[-0.43  1.61  1.34 -4.98 -0.38 -2.32  0.81  2.53 -6.56  0.66 -1.61  2.50
  2.99 -6.36 -8.21  2.71 -0.99 -3.13  0.48  2.25 -0.43 -7.30 -5.21  3.75
  0.52 -3.85  2.28 -0.42 -4.97 -3.66  2.26 -0.19 -0.65 -6.93  0.09 -0.29
 -5.81 -1.34  2.31 -3.90 -3.15 -4.99 -0.07] -> J403
[-2.46 -0.60 -3.15 -2.07 -2.81 -1.59 -2.95 -0.65 -1.67 -1.66 -2.61  2.95
 -1.84 -1.59 -3.81  0.74 -1.47 -2.97 -2.00 -0.84 -3.15 -2.97 -1.73  0.60
 -1.37 -1.40  0.93  1.35 -4.16 -0.79  0.90 -3.09 -1.99 -1.98 -1.66 -1.33
 -1.48 -0.44  1.66 -5.12 -3.88 -2.12 -0.03] -> J874
[-0.41  3.92  3.45 -0.96 -0.19  1.98  1.67  0.60 -1.29  0.76  0.58  4.25
  4.84 -1.77 -3.45  3.05  1.02  2.25  1.53  1.67  0.60 -3.05  0.40  1.29
  1.15 -0.69  1.53  1.20 -1.25 -0.97  2.91  1.82 -0.13 -1.50  0.63  0.96
 -2.28  0.80  4.40 -1.05 -0.20 -0.84  0.51] -> J885
[ 1.79  0.90  0.89 -0.99 -1.42 -2.19 -1.96 -1.23 -2.36 -1.26 -4.74 -0.47
 -0.19 -3.77 -6.63  0.43  1.06 -2.38  1.73  0.88 -0.63 -6.73 -3.25 -0.60
  1.08  0.00  0.15 -0.66 -5.78 -3.76  0.00 -2.26  1.09 -2.68 -0.24  1.09
 -5.15 -1.40  0.00 -3.01 -5.35 -4.98  0.24] -> J857
[-0.72 -0.63 -1.13  4.22 -0.76  4.25 -1.89 -3.06  5.92 -1.59  0.54 -0.42
 -1.86  5.61  6.75 -2.73  0.61  2.16 -0.98 -1.74 -1.45  5.68  6.30 -3.62
 -0.77  3.23 -2.70 -0.53  2.47  2.21 -0.82 -0.80 -0.22  6.02 -0.71 -0.58
  5.19  1.67 -0.99  1.06  1.11  3.81 -1.02] -> J332
[-2.03 -1.65 -3.06  1.86  0.01  1.50 -0.12  0.08  3.43 -0.14  2.76  0.46
 -2.71  5.03  7.47 -1.83 -1.49  0.02 -3.16 -2.25 -1.18  7.17  3.29 -0.25
 -2.28  1.32 -1.04  1.56  4.34  4.73  0.03  0.00 -0.99  3.45 -1.02 -1.21
  6.27  2.37 -0.59  1.33  3.65  4.68  0.34] -> J682
shift +1: [-0.41] => [-0.40]
shift -1: [-6.73] => [-6.74]

[-1.26  2.99  1.10  0.04 -3.20  2.05 -2.05  0.89  2.13 -1.63 -0.80  0.88
  0.02  2.06  2.28 -0.73  0.29 -1.68 -1.56 -0.67  2.66  0.73  2.26 -1.29
 -0.39 -1.12 -2.06  0.94  0.78  1.11  0.04 -0.66  0.40] = J195
[ 6.06  2.33  0.61  1.23  1.06 -5.89 -0.01  2.98 -1.08  3.05  0.27 -0.55
 -2.28  1.16  4.40 -4.36 -0.26 -0.75 -0.23  2.94 -1.65  3.15 -3.74 -0.34
  4.21 -1.47  3.38 -1.45  2.21 -0.18  1.67 -0.72  4.40] = J125
[-1.40 -0.20 -2.73 -0.58 -1.87  1.23  0.12 -1.62  1.33 -0.62 -2.11  1.38
 -1.74  2.78  0.24  2.07 -1.62 -1.57 -1.41 -0.25  1.87 -1.53  1.20  2.25
  0.55  1.58 -1.80  0.95 -0.90 -0.49 -2.52 -0.05  0.40] = J619
[ 1.55  0.12  1.55 -4.13  0.40 -3.77  1.02  2.18  1.24  1.26  1.12 -0.25
 -1.72  1.25  1.00 -1.03 -0.61  0.27  0.06  0.70  2.15  1.53 -1.31 -1.86
  2.16 -1.04 -0.22  1.07  0.94 -0.94 -0.60  1.14  0.26] = J862
[ 1.40  0.92 -0.13  0.03 -1.81 -1.61 -0.50  1.16 -1.18  0.49 -1.62 -0.04
 -1.80  1.43 -0.12  0.52 -0.23  0.12  2.65  0.89 -0.21  0.88 -1.09  2.91
  2.85  0.89  1.18 -1.50 -1.42  0.17  0.23  0.74  0.96] = J569
shift -1: [-0.49 -2.52 -0.05] => [-0.50 -2.53 -0.06]
shift +1: [1.26 1.12] => [1.27 1.13]
shift -1: [ 1.10  0.04 -3.20] => [ 1.09  0.03 -3.21]
shift +1: [-1.68 -1.56] => [-1.67 -1.55]
shift -1: [2.66] => [2.65]
shift -1: [-1.80  0.95 -0.90 -0.49] => [-1.81  0.94 -0.91 -0.50]

[-1.39 -3.66 -5.92  5.99 -0.54  0.62  0.45 -4.28 -2.43  6.11  1.18  3.67
  2.53  0.66]  J717
[ 1.48  2.91  2.27 -0.82  0.42 -0.17 -0.91 -3.01  0.41 -0.98 -0.22  1.30
 -2.90 -1.65]  J730
[ 0.73  7.37  7.07 -4.31  2.34 -6.94 -0.60 -4.99  1.40 -3.54  2.54  6.77
 -3.89 -4.32]  J674
[-0.86  0.70  0.89 -0.34  0.10  0.02 -0.69 -1.10  0.13 -0.31 -0.46  0.26
 -1.27  0.01]  J310
[-0.34 -0.10 -0.08 -0.03 -0.04 -0.02  0.26  0.24 -0.12 -0.17  0.18  0.32
  0.34 -0.11]  J503
[ 5.89 -0.28 -0.15 -0.02  0.01 -0.03  0.43  0.29 -0.15 -0.17  0.29  0.52
  0.59 -0.01]  J246
[-0.35 -2.54 -3.01  2.79 -0.33  0.29  1.00 -1.58 -1.91  1.46  1.17  1.84
  1.99  0.04]  J753
[ 1.74  1.58  1.56 -0.58  0.24 -0.09 -0.89 -2.30  0.18 -0.54 -0.53  0.69
 -2.29 -0.65]  J446
shift -1: [0.10] => [0.09]
shift +1: [1.48 2.91] => [1.49 2.92]
shift -1: [3.67] => [3.66]
shift -1: [ 0.24 -0.09 -0.89] => [ 0.23 -0.10 -0.90]
shift +1: [-4.28] => [-4.27]

[ 0.35 -0.35  0.00 -1.89 -0.59 -1.15  0.60  0.09  1.98 -0.62 -2.33 -0.71
 -2.62  1.34 -1.99  0.60 -1.08 -1.11 -1.25 -1.53  3.23 -0.24 -1.73 -0.78
  1.81  1.11 -0.28  0.17 -2.77 -0.80  2.33 -0.07  2.01  0.14  0.04 -1.30
  1.60  3.00  1.29  2.85 -1.88 -1.10] -> J359
[ 1.16 -0.60  1.08 -0.24  1.82  1.85  0.31 -2.24  1.14  0.71  1.33 -0.04
 -0.01 -1.59  0.92  0.16 -0.87  1.57 -0.16  2.38 -1.51 -0.09  2.07  1.81
 -0.39 -0.88  1.24  0.65 -1.55 -0.47 -0.50 -0.07 -0.83  0.48  0.51  0.26
 -0.28 -2.24  0.10 -3.14  2.96 -2.40] -> J203
[-2.91 -7.99 -0.10 -0.99 -0.90  1.31 -1.93 -0.50 -1.54  1.64  0.52  2.62
  3.72 -1.10  0.10  1.25 -0.29 -3.78 -1.52 -0.39 -0.25  2.89  2.20 -1.13
 -1.81  3.35  0.29 -2.68  1.04  1.51 -0.84  3.07 -5.07  4.44 -0.70 -0.61
  1.31  3.19  0.40 -2.43  2.16  4.11] -> J395
[ 0.40 -2.92  0.19 -3.12 -1.03  1.83  0.91 -1.19 -4.38  3.06  3.23  1.13
  4.01 -0.36  0.21  0.71  1.31  0.06 -3.28  0.31 -0.96  1.33  1.90  1.98
 -0.45  1.28  1.53 -1.31 -1.66  1.59  0.26  3.15 -0.62 -1.70 -0.21  0.19
 -1.42  3.39  0.46 -1.55  2.17 -1.70] -> J519
[ 1.28  3.11  0.94  1.54 -0.19 -1.42  1.63  1.91  1.51  0.41 -4.20 -0.71
 -1.27  0.49 -2.87  0.00  0.85 -0.66  0.91  2.18 -3.23 -2.94 -3.19 -2.23
  1.64 -0.18 -0.10  4.35  4.83 -0.14 -0.54  3.77  3.14 -0.70 -2.80 -1.74
  1.87 -0.52 -1.65  0.40 -2.15 -0.79] -> J178
[-1.01  4.51 -2.96  0.88 -1.59 -1.54 -2.13 -1.16 -1.89 -2.09  2.19 -1.41
 -0.58 -2.82  0.56 -0.63 -0.30 -1.05  0.82 -1.05 -1.23 -4.47 -2.08 -0.28
  0.24  0.64 -3.34  1.95  2.21 -2.15 -1.71  0.33 -0.06 -3.19  0.66  1.49
 -1.48 -1.02 -0.70  3.52  2.36 -1.52] -> J449
[-2.32  5.36 -1.11  0.51 -2.30 -1.61 -0.14 -2.15  0.96  1.58 -0.75 -2.39
 -5.14 -0.12 -0.69  2.53 -0.24  1.31  1.15 -0.24 -0.59 -1.28 -0.71 -0.53
 -1.51 -4.41  0.00  4.05  1.23 -0.81 -0.29  1.56  2.46 -6.08 -0.17  0.40
 -4.83 -0.98 -3.07  2.76 -0.44  1.44] -> J107
shift +1: [-1.70] => [-1.69]
shift +1: [-4.47] => [-4.46]
shift +1: [-1.23 -4.47 -2.08] => [-1.22 -4.46 -2.07]
shift +1: [-0.53 -1.51 -4.41  0.00] => [-0.52 -1.50 -4.40  0.01]
shift +1: [-0.01 -1.59  0.92  0.16] => [ 0.00 -1.58  0.93  0.17]
shift +1: [0.66] => [0.67]
shift -1: [-1.31 -1.66  1.59] => [-1.32 -1.67  1.58]

[ 3.43  0.86  6.40 -0.14  1.83  3.89 -2.25  2.05 -2.66 -5.99  5.39 -3.72
  4.97  0.08  0.87 -5.29  4.30  1.67  4.66  4.65  1.24 -2.80 -3.21  2.22
  0.95 -1.46  2.59 -1.03 -2.83 -4.09] = J313
[ 3.43  0.86  6.40 -0.14  1.83  3.89 -2.25  2.05 -2.66 -5.99  5.39 -3.72
  4.97  0.08  0.87 -5.29  4.30  1.67  4.66  4.65  1.24 -2.80 -3.21  2.22
  0.95  2.50  4.51  2.73 -0.92 -4.78] = J482
[-2.88  6.07  1.21  3.70  4.68 -5.95 -4.09 -1.53 -5.77  5.75 -4.87 -4.55
 -4.51 -1.87 -2.64 -1.44  3.43 -0.71  1.20  1.67 -3.15 -3.43 -3.12 -2.51
 -5.81 -6.37  1.59  3.45  0.52 -6.45] = J863
shift -1: [-2.25  2.05] => [-2.26  2.04]
shift +1: [ 2.73 -0.92] => [ 2.74 -0.91]
shift -1: [-0.14  1.83  3.89 -2.25] => [-0.15  1.82  3.88 -2.26]

